Below are the code and all the weights of a small trained network. Each question names an input and a class and asks about switching units off, where a switched-off unit gives its printed mean instead of its output.

import numpy as np


def w(rows, s, z=0):
    codes = np.array(rows[::2]) - 128.0
    scale = np.full(codes.shape[1], s)
    scale[-1] = z or s
    return codes * scale


def f(y):
    return np.maximum(y, 0)


def log_softmax(a):
    a = a - a.max(-1, keepdims=True)
    return a - np.log(np.exp(a).sum(-1, keepdims=True))


def net(x, mask):
    res = np.array(x, float).reshape(1, 3) / 4 @ E
    y = f(res @ A[0][:, :-1].T + A[0][:, -1])
    res = res + np.where(mask, y, B[0][:, -1]) @ B[0][:, :-1]
    return log_softmax(res[-1] @ U[:, :-1].T + U[:, -1])


A, B = {}, {}
E = w([
[236,38,90,74],'x0',
[221,184,95,192],'x1',
[53,117,2,100],'x2',
],0.011)
A[0] = w([
[71,113,85,70,224],'neuron 1',
[189,198,134,187,131],'neuron 2',
[79,58,99,67,183],'neuron 3',
[20,140,165,97,254],'neuron 4',
[179,66,178,116,220],'neuron 5',
[242,179,158,166,187],'neuron 6',
[223,54,194,112,191],'neuron 7',
[48,134,97,181,142],'neuron 8',
[75,101,68,71,178],'neuron 9',
[201,65,50,122,207],'neuron 10',
[150,62,71,89,177],'neuron 11',
[195,148,144,163,164],'neuron 12',
[50,197,126,164,129],'neuron 13',
[137,245,94,159,197],'neuron 14',
],0.012,0.0042)
B[0] = w([
[57,98,96,110,216],'neuron 1',
[87,207,153,189,214],'neuron 2',
[40,77,118,145,221],'neuron 3',
[96,165,140,52,249],'neuron 4',
[254,114,160,100,210],'neuron 5',
[157,217,167,173,246],'neuron 6',
[214,142,142,99,238],'neuron 7',
[127,189,83,33,195],'neuron 8',
[72,83,78,118,216],'neuron 9',
[177,94,131,181,222],'neuron 10',
[138,35,107,180,203],'neuron 11',
[160,237,179,185,199],'neuron 12',
[144,178,62,84,215],'neuron 13',
[46,147,94,159,210],'neuron 14',
],0.01,0.013)
U = w([
[70,101,111,111,156],'0',
[202,158,171,115,99],'1',
[131,179,166,212,136],'2',
[161,65,88,158,165],'3',
[116,202,63,10,131],'4',
[131,101,230,27,159],'5',
[123,135,119,176,3],'6',
],0.014,0.0033)

Each question gives the input, the list of numbers given to net, and the class t.
The units are the neurons (one row each of A and B). Each row of codes is followed by its name. A weight is (code - 128) times the scale printed after its matrix; where a second scale follows, it is the last column's (A, B and U).
mask holds one flag per neuron, in row order. A switched-off neuron (its flag False) gives its mean, the last column of its row in B, instead of its output. The means were averaged over made-up inputs and are rounded, as every weight is.
A unit's drop is (log p(t) with every unit on - log p(t) with that unit switched off) / (log p(t) with every unit on - log p(t) with every unit switched off).
The circuit of an input: a set's keep is (log p(t) with only the set's units on - log p(t) with every unit switched off) / (log p(t) with every unit on - log p(t) with every unit switched off). Starting from the 12 units with the biggest drops (on a tie, the unit counted first), units are removed one at a time, each time the one whose removal leaves the highest keep (on an exact tie, the one counted first), for as long as the keep stays at least 0.8.
units of the circuit, in order: the units of the circuit, biggest drop first
k most important neurons: the k neurons with the biggest drops, biggest first
drop when u is switched off: that unit's drop, to one decimal
input [-6,-4,-8], class 5: units of the circuit, in order : (neuron 4)
input [0,-2,0], class 0: units of the circuit, in order : (neuron 13; neuron 6)
input [2,-3,-1], class 5: units of the circuit, in order : (neuron 14; neuron 13)
input [2,-1,-1], class 1: units of the circuit, in order : (neuron 9; neuron 14)
input [6,-6,6], class 0: 2 most important neurons : (neuron 3; neuron 1)
input [7,-1,8], class 3: 2 most important neurons : (neuron 10; neuron 11)
input [2,-3,-2], class 5: 2 most important neurons : (neuron 6; neuron 12)
input [-5,-3,-3], class 4: drop when neuron 10 is switched off : 0.0
input [0,-8,3], class 0: drop when neuron 3 is switched off : 0.7
input [1,-6,7], class 0: drop when neuron 3 is switched off : 0.1
